Each matrix below, up to rounding, moves points onto a flat space through zero. How many dimensions does that space have?
[[0.18,0.03,0.38],
[0.03,1.00,-0.01],
[0.38,-0.01,0.82]]
 -> 2

[[0.94,-0.14,-0.19],
[-0.14,0.66,-0.45],
[-0.19,-0.45,0.39]]
 -> 2

[[0.57,0.31,-0.39],
[0.31,0.78,0.28],
[-0.39,0.28,0.65]]
 -> 2

[[0.10,0.03,-0.30],
[0.03,0.01,-0.08],
[-0.30,-0.08,0.89]]
 -> 1

[[0.73,-0.44,-0.08],
[-0.44,0.29,-0.12],
[-0.08,-0.12,0.98]]
 -> 2

[[0.04,0.08,0.18],
[0.08,0.18,0.37],
[0.18,0.37,0.78]]
 -> 1

[[0.22,0.09,-0.40],
[0.09,0.04,-0.16],
[-0.40,-0.16,0.75]]
 -> 1

[[0.87,-0.31,0.12],
[-0.31,0.24,0.29],
[0.12,0.29,0.89]]
 -> 2

[[0.25,-0.42,0.09],
[-0.42,0.72,-0.15],
[0.09,-0.15,0.03]]
 -> 1

[[0.34,0.44,-0.18],
[0.44,0.56,-0.23],
[-0.18,-0.23,0.10]]
 -> 1

[[0.29,0.07,0.45],
[0.07,0.02,0.12],
[0.45,0.12,0.69]]
 -> 1

[[0.98,-0.15,0.03],
[-0.15,0.05,0.17],
[0.03,0.17,0.97]]
 -> 2

[[0.11,-0.02,0.31],
[-0.02,0.00,-0.07],
[0.31,-0.07,0.88]]
 -> 1

[[0.76,0.42,-0.07],
[0.42,0.26,0.12],
[-0.07,0.12,0.98]]
 -> 2

[[0.01,-0.04,-0.08],
[-0.04,0.18,0.39],
[-0.08,0.39,0.81]]
 -> 1

[[0.13,-0.33,-0.02],
[-0.33,0.87,0.04],
[-0.02,0.04,0.00]]
 -> 1

[[0.38,-0.23,0.43],
[-0.23,0.91,0.16],
[0.43,0.16,0.71]]
 -> 2

[[0.20,0.34,0.21],
[0.34,0.57,0.36],
[0.21,0.36,0.23]]
 -> 1

[[0.61,-0.48,0.07],
[-0.48,0.40,0.08],
[0.07,0.08,0.99]]
 -> 2

[[0.02,-0.14,-0.03],
[-0.14,0.93,0.22],
[-0.03,0.22,0.05]]
 -> 1

[[0.14,0.33,0.10],
[0.33,0.79,0.24],
[0.10,0.24,0.07]]
 -> 1

[[0.82,0.02,-0.38],
[0.02,1.00,0.04],
[-0.38,0.04,0.18]]
 -> 2

[[0.63,-0.42,0.24],
[-0.42,0.28,-0.16],
[0.24,-0.16,0.09]]
 -> 1

[[0.22,-0.09,0.41],
[-0.09,0.03,-0.16],
[0.41,-0.16,0.74]]
 -> 1

[[0.30,-0.45,0.10],
[-0.45,0.67,-0.14],
[0.10,-0.14,0.03]]
 -> 1

[[0.34,0.39,-0.28],
[0.39,0.43,-0.31],
[-0.28,-0.31,0.22]]
 -> 1

[[0.60,0.14,-0.47],
[0.14,0.95,0.17],
[-0.47,0.17,0.46]]
 -> 2

[[0.46,0.36,-0.35],
[0.36,0.76,0.23],
[-0.35,0.23,0.77]]
 -> 2

[[0.71,0.25,0.38],
[0.25,0.78,-0.33],
[0.38,-0.33,0.51]]
 -> 2

[[0.90,0.00,0.29],
[0.00,0.00,0.00],
[0.29,0.00,0.10]]
 -> 1

[[0.44,-0.04,0.50],
[-0.04,0.00,-0.04],
[0.50,-0.04,0.55]]
 -> 1

[[0.09,-0.13,-0.26],
[-0.13,0.19,0.37],
[-0.26,0.37,0.72]]
 -> 1

[[0.96,-0.17,0.10],
[-0.17,0.29,0.42],
[0.10,0.42,0.75]]
 -> 2

[[0.54,0.46,0.20],
[0.46,0.54,-0.20],
[0.20,-0.20,0.91]]
 -> 2

[[0.29,0.22,-0.40],
[0.22,0.93,0.12],
[-0.40,0.12,0.77]]
 -> 2

[[0.96,-0.03,0.20],
[-0.03,0.00,-0.01],
[0.20,-0.01,0.04]]
 -> 1

[[0.21,-0.04,-0.41],
[-0.04,0.01,0.07],
[-0.41,0.07,0.78]]
 -> 1

[[0.19,-0.21,-0.33],
[-0.21,0.24,0.37],
[-0.33,0.37,0.57]]
 -> 1

[[0.24,-0.42,0.00],
[-0.42,0.76,0.00],
[0.00,0.00,0.00]]
 -> 1

[[0.43,-0.47,0.15],
[-0.47,0.52,-0.16],
[0.15,-0.16,0.05]]
 -> 1

[[0.51,-0.29,0.41],
[-0.29,0.83,0.24],
[0.41,0.24,0.66]]
 -> 2

[[0.56,0.03,0.50],
[0.03,1.00,-0.03],
[0.50,-0.03,0.44]]
 -> 2

[[0.57,-0.02,-0.49],
[-0.02,1.00,-0.03],
[-0.49,-0.03,0.43]]
 -> 2

[[0.11,0.31,-0.06],
[0.31,0.89,0.02],
[-0.06,0.02,1.00]]
 -> 2

[[0.05,0.11,-0.18],
[0.11,0.24,-0.42],
[-0.18,-0.42,0.71]]
 -> 1

[[0.18,0.29,0.25],
[0.29,0.90,-0.09],
[0.25,-0.09,0.92]]
 -> 2

[[1.00,-0.01,-0.02],
[-0.01,0.72,-0.45],
[-0.02,-0.45,0.28]]
 -> 2
